Below is a small trained network, with its code and all its weights. Each question gives an input and a class and asks what happens when units are switched off, that is, made to give their printed mean instead of their output.

import numpy as np


def w(rows, s, z=0):
    codes = np.array(rows[::2]) - 128.0
    scale = np.full(codes.shape[1], s)
    scale[-1] = z or s
    return codes * scale


def norm(h):
    return h / np.sqrt((h * h).mean(-1, keepdims=True) + 1e-5)


def f(y):
    return y / 2 * (1 + np.tanh(0.7978845608 * (y + 0.044715 * y**3)))


def log_softmax(a):
    a = a - a.max(-1, keepdims=True)
    return a - np.log(np.exp(a).sum(-1, keepdims=True))


def net(x, mask):
    res = np.array(x, float).reshape(1, 4) / 4 @ E
    u = 0
    for l in range(4):
        y = f(norm(res) @ A[l][:, :-1].T + A[l][:, -1])
        res = res + np.where(mask[u : u + 8], y, B[l][:, -1]) @ B[l][:, :-1]
        u += 8
    return log_softmax(norm(res)[-1] @ U[:, :-1].T + U[:, -1])


A, B = {}, {}
E = w([
[128,131,132,126],'x0',
[131,96,139,66],'x1',
[2,97,128,162],'x2',
[126,172,129,184],'x3',
],0.011)
A[0] = w([
[114,151,137,137,185],'L0N1',
[28,134,116,160,210],'L0N2',
[95,114,160,158,76],'L0N3',
[156,157,119,158,4],'L0N4',
[155,155,127,137,25],'L0N5',
[137,85,110,133,43],'L0N6',
[179,171,97,191,73],'L0N7',
[254,137,131,50,203],'L0N8',
],0.011,0.0031)
B[0] = w([
[180,100,83,121,140],'L0N1',
[158,213,92,2,209],'L0N2',
[114,154,104,98,139],'L0N3',
[146,81,164,114,130],'L0N4',
[115,83,156,151,128],'L0N5',
[127,204,164,159,122],'L0N6',
[212,42,165,105,161],'L0N7',
[33,156,25,183,244],'L0N8',
],0.0066,0.011)
A[1] = w([
[132,10,136,139,251],'L1N1',
[130,203,141,168,53],'L1N2',
[68,86,234,91,148],'L1N3',
[150,103,53,164,86],'L1N4',
[100,72,131,148,144],'L1N5',
[58,72,114,102,147],'L1N6',
[55,106,169,143,74],'L1N7',
[160,151,85,63,214],'L1N8',
],0.012,0.0021)
B[1] = w([
[181,164,36,89,143],'L1N1',
[68,168,146,145,149],'L1N2',
[99,102,196,2,151],'L1N3',
[135,189,153,90,214],'L1N4',
[209,238,89,87,125],'L1N5',
[125,166,196,62,202],'L1N6',
[207,128,189,104,130],'L1N7',
[65,44,103,147,254],'L1N8',
],0.0087,0.0064)
A[2] = w([
[45,84,67,98,74],'L2N1',
[69,216,121,141,66],'L2N2',
[132,131,151,105,4],'L2N3',
[162,122,165,164,129],'L2N4',
[104,138,92,8,216],'L2N5',
[63,192,169,151,46],'L2N6',
[179,174,119,192,97],'L2N7',
[75,160,118,199,216],'L2N8',
],0.014,0.0022)
B[2] = w([
[90,187,254,168,225],'L2N1',
[203,167,72,173,185],'L2N2',
[110,122,147,133,123],'L2N3',
[94,65,165,105,126],'L2N4',
[69,158,140,190,247],'L2N5',
[165,115,98,170,150],'L2N6',
[72,96,174,19,158],'L2N7',
[248,111,93,106,171],'L2N8',
],0.0096,0.014)
A[3] = w([
[195,142,144,109,77],'L3N1',
[98,137,75,71,221],'L3N2',
[181,114,129,156,4],'L3N3',
[143,192,75,150,189],'L3N4',
[108,172,164,174,216],'L3N5',
[184,106,10,121,206],'L3N6',
[93,113,184,184,241],'L3N7',
[120,103,82,111,66],'L3N8',
],0.013,0.0025)
B[3] = w([
[68,145,158,6,146],'L3N1',
[255,51,69,152,165],'L3N2',
[68,112,118,141,126],'L3N3',
[180,60,170,178,234],'L3N4',
[225,114,80,185,254],'L3N5',
[206,61,158,95,220],'L3N6',
[156,70,43,144,222],'L3N7',
[158,98,150,147,119],'L3N8',
],0.0074,0.0076)
U = w([
[253,131,103,178,165],'0',
[96,173,123,215,2],'1',
[133,112,160,43,229],'2',
],0.015,0.0018)

Each question gives the input, the list of numbers given to net, and the class t.
The units are the neurons (one row each of A and B). Each row of codes is followed by its name. A weight is (code - 128) times the scale printed after its matrix; where a second scale follows, it is the last column's (A, B and U).
mask holds one flag per neuron, layer by layer. A switched-off neuron (its flag False) gives its mean, the last column of its row in B, instead of its output. The means were averaged over made-up inputs and are rounded, as every weight is.
A unit's drop is (log p(t) with every unit on - log p(t) with that unit switched off) / (log p(t) with every unit on - log p(t) with every unit switched off).
The circuit of an input: a set's keep is (log p(t) with only the set's units on - log p(t) with every unit switched off) / (log p(t) with every unit on - log p(t) with every unit switched off). Starting from the 12 units with the biggest drops (on a tie, the unit counted first), units are removed one at a time, each time the one whose removal leaves the highest keep (on an exact tie, the one counted first), for as long as the keep stays at least 0.8.
units of the circuit, in order: the units of the circuit, biggest drop first
k most important neurons: the k neurons with the biggest drops, biggest first
top k neurons in layer l: the k neurons of layer l with the biggest drops, biggest first
drop when u is switched off: that unit's drop, to one decimal
input [6,-2,-6,5], class 2: units of the circuit, in order	L2N7, L0N2, L2N5, L3N1
input [4,-7,-5,3], class 2: 2 most important neurons	L0N7, L2N7
input [-7,7,1,2], class 1: top 3 neurons in layer 2	L2N5, L2N8, L2N7
input [6,-4,5,3], class 0: most important neuron	L2N8
input [-3,-6,-6,6], class 2: 2 most important neurons	L2N7, L0N7
input [-4,-8,-2,6], class 2: top 2 neurons in layer 0	L0N7, L0N8
input [-1,-7,1,4], class 0: 2 most important neurons	L1N2, L2N2
input [1,-7,-6,3], class 2: 2 most important neurons	L0N7, L2N7
input [3,7,0,-6], class 1: top 2 neurons in layer 0	L0N8, L0N7
input [-7,-7,-8,4], class 2: 2 most important neurons	L2N7, L0N7
input [-3,6,-8,-6], class 1: drop when L0N8 is switched off	0.3
input [0,-5,-5,2], class 2: drop when L2N7 is switched off	0.2
input [6,-5,0,7], class 2: drop when L2N7 is switched off	0.6
input [-1,8,0,-2], class 1: drop when L2N5 is switched off	0.3
input [-6,-6,6,1], class 0: top neuron in layer 2	L2N8
input [0,-7,-7,1], class 2: top 2 neurons in layer 0	L0N7, L0N2
input [4,3,-7,-1], class 1: top 2 neurons in layer 3	L3N6, L3N2
